Below is a small trained network, with its code and all its weights. Each question gives an input and a class and asks what happens when units are switched off, that is, made to give their printed mean instead of their output.

import numpy as np


def w(rows, s, z=0):
    codes = np.array(rows[::2]) - 128.0
    scale = np.full(codes.shape[1], s)
    scale[-1] = z or s
    return codes * scale


def f(y):
    return np.maximum(y, 0)


def log_softmax(a):
    a = a - a.max(-1, keepdims=True)
    return a - np.log(np.exp(a).sum(-1, keepdims=True))


def net(x, mask):
    res = np.array(x, float).reshape(1, 5) / 4 @ E
    y = f(res @ A[0][:, :-1].T + A[0][:, -1])
    res = res + np.where(mask, y, B[0][:, -1]) @ B[0][:, :-1]
    return log_softmax(res[-1] @ U[:, :-1].T + U[:, -1])


A, B = {}, {}
E = w([
[131,238,38,57,170,145,194],'x0',
[127,129,128,116,120,145,104],'x1',
[164,110,123,49,165,6,54],'x2',
[121,126,148,108,137,139,139],'x3',
[146,143,154,117,129,137,131],'x4',
],0.015)
A[0] = w([
[127,149,155,128,146,102,124,103],'neuron 0',
[87,178,126,179,78,188,183,230],'neuron 1',
[156,172,34,67,152,151,173,141],'neuron 2',
[167,104,125,51,188,8,75,133],'neuron 3',
[167,3,189,188,132,142,91,251],'neuron 4',
[136,103,152,116,150,56,94,126],'neuron 5',
],0.013,0.011)
B[0] = w([
[132,147,89,132,122,139,86,136],'neuron 0',
[129,169,156,177,141,187,167,231],'neuron 1',
[138,198,96,105,184,125,175,209],'neuron 2',
[182,132,108,73,165,86,90,226],'neuron 3',
[125,8,177,134,126,107,171,251],'neuron 4',
[163,72,127,89,37,76,95,180],'neuron 5',
],0.017,0.028)
U = w([
[114,91,248,244,122,149,157,254],'0',
[176,219,44,10,213,50,76,105],'1',
[165,89,167,2,57,39,78,151],'2',
[117,152,87,86,78,138,90,25],'3',
[70,173,68,134,100,99,48,37],'4',
[115,229,51,149,156,216,175,198],'5',
],0.0093,0.0041)

Each question gives the input, the list of numbers given to net, and the class t.
The units are the neurons (one row each of A and B). Each row of codes is followed by its name. A weight is (code - 128) times the scale printed after its matrix; where a second scale follows, it is the last column's (A, B and U).
mask holds one flag per neuron, in row order. A switched-off neuron (its flag False) gives its mean, the last column of its row in B, instead of its output. The means were averaged over made-up inputs and are rounded, as every weight is.
A unit's drop is (log p(t) with every unit on - log p(t) with that unit switched off) / (log p(t) with every unit on - log p(t) with every unit switched off).
The circuit of an input: a set's keep is (log p(t) with only the set's units on - log p(t) with every unit switched off) / (log p(t) with every unit on - log p(t) with every unit switched off). Starting from all 6 units, units are removed one at a time, each time the one whose removal leaves the highest keep (on an exact tie, the one counted first), for as long as the keep stays at least 0.8.
units of the circuit, in order: the units of the circuit, biggest drop first
most important unit: the unit with the biggest drop
top k neurons: the k neurons with the biggest drops, biggest first
drop when u is switched off: that unit's drop, to one decimal
input [-7,-5,1,-4,-3], class 2: most important unit -> neuron 1
input [1,-3,4,3,3], class 1: top 2 neurons -> [neuron 4; neuron 3]
input [0,7,0,2,-3], class 0: top 2 neurons -> [neuron 3; neuron 2]
input [2,0,0,-8,0], class 5: top 3 neurons -> [neuron 3; neuron 4; neuron 5]
input [3,-7,-1,-3,-4], class 5: units of the circuit, in order -> [neuron 3; neuron 4]
input [-3,8,0,7,-2], class 0: top 2 neurons -> [neuron 3; neuron 5]
input [0,5,-1,6,-3], class 0: top 2 neurons -> [neuron 2; neuron 3]
input [1,8,5,6,-1], class 1: drop when neuron 3 is switched off -> 0.4
input [1,6,6,-4,-5], class 1: drop when neuron 3 is switched off -> 1.7
input [1,-2,5,-7,-5], class 1: drop when neuron 4 is switched off -> 4.3
input [1,1,-2,1,-7], class 5: drop when neuron 4 is switched off -> 1.8
